Below are the code and all the weights of a small trained network. Each question names an input and a class and asks about switching units off, where a switched-off unit gives its printed mean instead of its output.

import numpy as np


def w(rows, s, z=0):
    codes = np.array(rows[::2]) - 128.0
    scale = np.full(codes.shape[1], s)
    scale[-1] = z or s
    return codes * scale


def norm(h):
    return h / np.sqrt((h * h).mean(-1, keepdims=True) + 1e-5)


def f(y):
    return y / 2 * (1 + np.tanh(0.7978845608 * (y + 0.044715 * y**3)))


def log_softmax(a):
    a = a - a.max(-1, keepdims=True)
    return a - np.log(np.exp(a).sum(-1, keepdims=True))


def net(x, mask):
    res = np.array(x, float).reshape(1, 4) / 4 @ E
    u = 0
    for l in range(4):
        y = f(norm(res) @ A[l][:, :-1].T + A[l][:, -1])
        res = res + np.where(mask[u : u + 4], y, B[l][:, -1]) @ B[l][:, :-1]
        u += 4
    return log_softmax(norm(res)[-1] @ U[:, :-1].T + U[:, -1])


A, B = {}, {}
E = w([
[168,128,152,186,101,113,191,104,178],'x0',
[168,113,101,47,34,98,77,156,148],'x1',
[125,110,121,221,236,98,147,166,158],'x2',
[78,83,46,157,2,147,136,190,130],'x3',
],0.0072)
A[0] = w([
[254,86,92,41,118,188,87,39,76,246],'L0N0',
[121,18,104,61,199,144,167,171,84,33],'L0N1',
[180,28,123,88,233,155,179,158,103,33],'L0N2',
[44,104,121,129,148,32,174,112,145,63],'L0N3',
],0.0056,0.0012)
B[0] = w([
[155,102,89,160,144,206,116,143,187,253],'L0N0',
[198,156,163,164,108,67,110,90,81,139],'L0N1',
[150,197,52,107,125,245,207,169,189,166],'L0N2',
[254,214,182,218,174,93,169,117,141,135],'L0N3',
],0.0077,0.0039)
A[1] = w([
[75,172,68,177,98,9,161,157,183,212],'L1N0',
[142,113,99,224,176,121,232,166,111,1],'L1N1',
[146,143,196,165,43,206,136,253,114,89],'L1N2',
[96,138,181,49,245,153,234,148,146,127],'L1N3',
],0.0054,0.00081)
B[1] = w([
[90,162,94,142,199,150,143,149,144,204],'L1N0',
[204,184,109,160,102,51,70,157,56,252],'L1N1',
[115,225,146,83,191,39,211,153,199,195],'L1N2',
[155,48,82,35,88,254,192,46,96,236],'L1N3',
],0.0085,0.0036)
A[2] = w([
[206,167,119,65,91,139,122,124,196,171],'L2N0',
[143,91,126,87,175,132,201,25,151,234],'L2N1',
[57,59,187,108,93,116,172,132,112,93],'L2N2',
[114,110,2,51,157,140,33,161,116,5],'L2N3',
],0.0063,0.0019)
B[2] = w([
[90,149,58,160,143,128,70,141,82,255],'L2N0',
[141,53,131,120,69,41,124,112,127,231],'L2N1',
[126,209,93,164,129,110,100,150,128,123],'L2N2',
[141,152,254,103,123,134,134,170,113,223],'L2N3',
],0.01,0.0048)
A[3] = w([
[126,166,139,94,139,49,87,184,205,154],'L3N0',
[161,80,117,2,212,78,224,50,71,100],'L3N1',
[33,252,89,102,100,174,139,83,186,165],'L3N2',
[66,126,156,17,143,108,87,141,120,3],'L3N3',
],0.0058,0.0017)
B[3] = w([
[125,118,170,114,132,157,106,78,113,215],'L3N0',
[134,106,248,218,115,132,135,80,132,253],'L3N1',
[94,116,172,106,130,100,211,73,121,205],'L3N2',
[134,181,134,128,153,142,130,189,80,183],'L3N3',
],0.015,0.0037)
U = w([
[82,89,117,135,190,129,157,203,187,2],'0',
[41,136,81,91,86,85,236,120,157,79],'1',
[120,73,55,108,122,122,62,96,172,53],'2',
[181,191,38,182,210,84,150,187,117,107],'3',
[104,139,139,51,145,167,89,207,100,222],'4',
[144,5,175,191,120,167,143,104,134,196],'5',
],0.011,0.0028)

Each question gives the input, the list of numbers given to net, and the class t.
The units are the neurons (one row each of A and B). Each row of codes is followed by its name. A weight is (code - 128) times the scale printed after its matrix; where a second scale follows, it is the last column's (A, B and U).
mask holds one flag per neuron, layer by layer. A switched-off neuron (its flag False) gives its mean, the last column of its row in B, instead of its output. The means were averaged over made-up inputs and are rounded, as every weight is.
A unit's drop is (log p(t) with every unit on - log p(t) with that unit switched off) / (log p(t) with every unit on - log p(t) with every unit switched off).
The circuit of an input: a set's keep is (log p(t) with only the set's units on - log p(t) with every unit switched off) / (log p(t) with every unit on - log p(t) with every unit switched off). Starting from the 12 units with the biggest drops (on a tie, the unit counted first), units are removed one at a time, each time the one whose removal leaves the highest keep (on an exact tie, the one counted first), for as long as the keep stays at least 0.8.
circuit, biggest first: the units of the circuit, biggest drop first
most important unit: the unit with the biggest drop
top k neurons: the k neurons with the biggest drops, biggest first
k most important neurons of layer l: the k neurons of layer l with the biggest drops, biggest first
drop when u is switched off: that unit's drop, to one decimal
input [-6,6,8,-5], class 5: circuit, biggest first => [L1N3, L3N1]
input [2,8,8,-8], class 5: circuit, biggest first => [L3N1, L1N3]
input [7,-8,4,8], class 3: top neuron => [L1N1]
input [-5,4,5,7], class 4: circuit, biggest first => [L2N3, L3N1]
input [0,1,-8,3], class 1: circuit, biggest first => [L3N2, L1N2]
input [0,3,1,6], class 1: top 3 neurons => [L1N2, L3N2, L1N1]
input [7,3,-7,-6], class 2: top 4 neurons => [L2N0, L3N1, L0N0, L1N3]
input [1,3,-6,2], class 1: top 3 neurons => [L3N2, L1N1, L1N2]
input [-6,-5,7,-6], class 5: top 2 neurons => [L1N3, L3N1]
input [2,8,4,-3], class 2: 3 most important neurons of layer 3 => [L3N1, L3N3, L3N0]
input [-6,-8,6,-6], class 5: top 2 neurons => [L1N3, L3N1]
input [6,3,2,-2], class 3: top 2 neurons => [L3N1, L1N3]
input [6,-3,-1,5], class 1: top 2 neurons => [L1N2, L3N2]
input [-1,5,5,1], class 4: top 2 neurons => [L3N0, L3N1]
input [-8,0,6,-4], class 5: most important unit => L1N3
input [-5,7,8,-4], class 4: 2 most important neurons of layer 0 => [L0N1, L0N2]
input [4,8,0,-3], class 2: 2 most important neurons of layer 2 => [L2N0, L2N3]
input [4,1,-7,-3], class 2: drop when L0N2 is switched off => 0.2
input [-8,-4,3,-4], class 5: drop when L1N0 is switched off => 0.0
input [-5,-7,-7,-7], class 5: drop when L3N1 is switched off => 0.2
input [2,-4,8,7], class 3: drop when L1N1 is switched off => 0.1
input [-5,-5,-5,-6], class 5: top neuron => [L3N1]
